Here is a tiny trained network, its code and every weight. The questions are about switching its units off for an input and a target symbol, where a switched-off unit gives its printed mean instead of its output.

import numpy as np


def w(rows, s, z=0):
    codes = np.array(rows[::2]) - 128.0
    scale = np.full(codes.shape[1], s)
    scale[-1] = z or s
    return codes * scale


def f(y):
    return y / 2 * (1 + np.tanh(0.7978845608 * (y + 0.044715 * y**3)))


def softmax(a):
    e = np.exp(a - a.max(-1, keepdims=True))
    return e / e.sum(-1, keepdims=True)


def log_softmax(a):
    a = a - a.max(-1, keepdims=True)
    return a - np.log(np.exp(a).sum(-1, keepdims=True))


def net(x, mask):
    ids = ['γδζλμξπστφψ'.index(c) for c in x.split()]
    T = len(ids)
    res = E[ids] + P[:T]
    u = 0
    for l in range(2):
        q, k, v = (res @ M[l].T for M in (Q, K, V))
        z = softmax(np.where(np.tri(T) > 0, q @ k.T / 2**0.5, -1e9)) @ v
        res = res + np.where(mask[u], z, O[l][:, -1]) @ O[l][:, :-1]
        u += 1
        y = f(res @ A[l][:, :-1].T + A[l][:, -1])
        res = res + np.where(mask[u : u + 12], y, B[l][:, -1]) @ B[l][:, :-1]
        u += 12
    return log_softmax(res[-1] @ U[:, :-1].T + U[:, -1])


Q, K, V, O, A, B = {}, {}, {}, {}, {}, {}
E = w([
[135,119,103,141,4,103],'γ',
[123,158,141,218,207,141],'δ',
[176,86,147,89,87,131],'ζ',
[74,152,117,107,62,95],'λ',
[162,171,67,154,205,200],'μ',
[99,184,90,119,130,211],'ξ',
[133,131,127,140,121,76],'π',
[199,81,142,81,152,171],'σ',
[60,153,138,98,134,130],'τ',
[181,113,133,181,83,185],'φ',
[30,175,125,126,24,152],'ψ',
],0.021)
P = w([
[164,143,80,168,115,108],'0',
[168,184,183,96,101,82],'1',
[129,106,90,178,154,148],'2',
[151,175,159,116,132,107],'3',
[112,3,86,122,122,231],'4',
[164,182,171,137,150,111],'5',
[113,55,96,134,132,174],'6',
[162,174,175,147,158,112],'7',
[125,47,89,128,145,172],'8',
[157,173,174,142,164,122],'9',
[123,54,90,120,145,173],'10',
[133,160,164,127,173,122],'11',
[133,58,93,138,138,165],'12',
[126,159,161,115,178,126],'13',
],0.015)
Q[0] = w([
[148,245,167,156,120,43],'L0H1',
[85,66,3,184,139,63],'L0H1',
],0.0064)
K[0] = w([
[43,28,7,124,109,106],'L0H1',
[209,234,69,210,99,253],'L0H1',
],0.0058)
V[0] = w([
[70,1,126,170,167,69],'L0H1',
[129,111,251,195,151,36],'L0H1',
],0.0041)
O[0] = w([
[5,50,102,182,88,46,3],'L0H1',
[97,108,118,255,139,72,55],'L0H1',
],0.01,0.0026)
A[0] = w([
[129,180,195,89,67,88,111],'L0N1',
[63,164,81,107,133,143,129],'L0N2',
[113,117,107,131,103,70,137],'L0N3',
[113,125,94,115,203,153,190],'L0N4',
[156,125,133,83,63,83,110],'L0N5',
[128,130,253,148,183,131,176],'L0N6',
[145,206,116,101,171,61,44],'L0N7',
[92,103,149,139,107,173,116],'L0N8',
[119,116,166,168,183,118,109],'L0N9',
[159,125,217,99,107,166,32],'L0N10',
[164,119,196,71,86,19,122],'L0N11',
[108,216,198,126,117,112,3],'L0N12',
],0.012,0.0043)
B[0] = w([
[101,73,150,151,124,106,255],'L0N1',
[167,112,168,178,80,76,233],'L0N2',
[70,139,141,103,175,173,127],'L0N3',
[141,91,159,143,54,115,241],'L0N4',
[106,87,190,95,129,134,177],'L0N5',
[167,172,99,90,131,50,232],'L0N6',
[87,171,134,205,254,96,163],'L0N7',
[169,105,101,87,194,121,194],'L0N8',
[117,100,117,72,95,195,177],'L0N9',
[137,154,107,170,108,148,191],'L0N10',
[177,106,211,56,197,159,168],'L0N11',
[9,144,181,158,98,141,227],'L0N12',
],0.0088,0.006)
Q[1] = w([
[242,222,191,206,52,2],'L1H1',
[220,90,202,203,26,126],'L1H1',
],0.0043)
K[1] = w([
[128,111,57,139,128,127],'L1H1',
[184,141,123,153,51,2],'L1H1',
],0.009)
V[1] = w([
[43,111,188,69,127,108],'L1H1',
[104,93,102,2,223,66],'L1H1',
],0.0054)
O[1] = w([
[230,177,202,218,98,116,141],'L1H1',
[47,155,225,135,201,254,2],'L1H1',
],0.0068,0.0077)
A[1] = w([
[94,213,64,230,103,138,107],'L1N1',
[78,148,171,236,167,94,2],'L1N2',
[180,170,31,159,185,179,59],'L1N3',
[155,180,117,11,161,70,147],'L1N4',
[157,180,254,131,160,70,112],'L1N5',
[175,184,98,153,240,125,171],'L1N6',
[69,46,69,211,73,37,23],'L1N7',
[128,46,202,116,83,128,203],'L1N8',
[33,253,126,129,51,127,50],'L1N9',
[205,101,106,203,82,162,123],'L1N10',
[54,44,126,165,34,197,56],'L1N11',
[159,157,169,187,49,123,134],'L1N12',
],0.0085,0.004)
B[1] = w([
[147,57,236,218,218,195,178],'L1N1',
[137,154,42,107,200,104,170],'L1N2',
[35,75,170,42,65,132,180],'L1N3',
[204,113,137,161,160,191,178],'L1N4',
[65,44,12,165,28,148,215],'L1N5',
[114,151,188,3,177,111,183],'L1N6',
[196,85,124,149,123,113,211],'L1N7',
[79,176,155,150,180,167,238],'L1N8',
[168,177,61,106,84,154,230],'L1N9',
[98,172,117,144,140,43,255],'L1N10',
[153,87,118,44,231,117,224],'L1N11',
[142,167,158,61,173,106,249],'L1N12',
],0.007,0.0096)
U = w([
[98,129,239,119,163,96,46],'γ',
[104,6,118,182,179,70,147],'δ',
[95,83,215,152,94,153,129],'ζ',
[110,181,156,200,99,195,206],'λ',
[87,146,99,57,90,145,161],'μ',
[170,123,86,90,85,176,3],'ξ',
[107,156,112,172,204,141,210],'π',
[140,65,114,155,100,204,129],'σ',
[61,113,158,198,98,116,161],'τ',
[119,76,2,153,74,109,62],'φ',
[129,138,191,149,96,6,143],'ψ',
],0.0067,0.0037)

Each question gives the input, a string of symbols that net reads in full, and the target symbol t.
The units are the heads (2 rows each of Q, K, V and O) and the neurons (one row each of A and B). Each row of codes is followed by its name. A weight is (code - 128) times the scale printed after its matrix; where a second scale follows, it is the last column's (O, A, B and U).
mask holds one flag per unit, layer by layer, with each layer's heads first. A switched-off unit (its flag False) gives its mean, the last column of its rows in O or B, instead of its output. The means were averaged over made-up inputs and are rounded, as every weight is.
A unit's drop is (log p(t) with every unit on - log p(t) with that unit switched off) / (log p(t) with every unit on - log p(t) with every unit switched off).
The circuit of an input: a set's keep is (log p(t) with only the set's units on - log p(t) with every unit switched off) / (log p(t) with every unit on - log p(t) with every unit switched off). Starting from the 12 units with the biggest drops (on a tie, the unit counted first), units are removed one at a time, each time the one whose removal leaves the highest keep (on an exact tie, the one counted first), for as long as the keep stays at least 0.8.
units of the circuit, in order: the units of the circuit, biggest drop first
top k neurons: the k neurons with the biggest drops, biggest first
top k neurons in layer l: the k neurons of layer l with the biggest drops, biggest first
input φ ψ μ, target φ: units of the circuit, in order => [L0N4; L1H1; L0N12]
input ψ δ δ φ γ, target δ: units of the circuit, in order => [L1N9; L1N11]
input λ δ δ ψ μ ψ φ, target ψ: top 4 neurons => [L1N10; L0N12; L0N2; L0N9]
input ψ π ψ φ φ φ ψ δ ψ δ ψ, target δ: units of the circuit, in order => [L0H1; L1N7; L1N11]
input δ λ ψ ψ φ τ ζ, target ψ: top 3 neurons => [L0N12; L1N10; L0N2]
input ψ π δ φ ψ δ φ τ δ δ σ δ μ, target δ: top neuron in layer 1 => [L1N9]
input λ ψ φ δ ξ ψ δ ψ σ, target ψ: top 3 neurons => [L0N2; L1N10; L0N12]
input φ φ ψ φ ψ ψ π, target φ: units of the circuit, in order => [L1H1; L1N1; L1N6]
input ψ δ σ π μ ψ φ δ τ δ γ, target δ: units of the circuit, in order => [L0H1; L1N11]
input σ δ μ δ ψ ψ, target μ: top 2 neurons in layer 0 => [L0N12; L0N5]
input δ ψ δ φ τ, target ψ: top 2 neurons => [L0N12; L1N10]
input ψ ψ γ, target ψ: units of the circuit, in order => [L1N5; L1N10]
input τ ψ λ σ δ γ τ ζ, target σ: top 3 neurons in layer 1 => [L1N5; L1N4; L1N10]
input ψ π μ, target ψ: top 2 neurons => [L0N4; L1N10]
input ψ φ δ γ ψ δ δ ξ ψ μ, target γ: units of the circuit, in order => [L1N6; L0N7]
input δ δ φ, target δ: units of the circuit, in order => [L0H1; L1N9]
input σ δ ψ ψ μ, target δ: units of the circuit, in order => [L0H1; L0N4; L1N11]
input φ ψ δ, target φ: top 4 neurons => [L0N4; L0N6; L0N9; L0N12]
input φ ψ ψ ψ ψ μ λ ψ φ π, target δ: units of the circuit, in order => [L1N5; L0N7]
input μ δ δ ψ ξ, target δ: units of the circuit, in order => [L0H1; L1N9; L1N11]
input ψ π σ φ μ ψ σ λ τ ψ δ ψ δ, target ψ: top neuron => [L0N4]
input δ ψ ψ ξ, target λ: top 2 neurons in layer 0 => [L0N12; L0N8]
input δ ψ ψ τ λ ψ δ ξ δ ψ φ δ φ, target ψ: top 3 neurons => [L1N10; L0N2; L0N9]
input δ σ σ δ ψ ψ, target μ: top 2 neurons => [L1N9; L0N12]
input μ δ ψ γ, target ζ: top 3 neurons in layer 0 => [L0N11; L0N5; L0N1]
input π μ ψ ψ δ σ, target ξ: top 2 neurons => [L0N6; L1N4]
input δ π φ, target δ: top 2 neurons => [L0N11; L0N3]
input φ ψ φ φ δ ξ δ, target φ: top 2 neurons => [L0N4; L0N6]
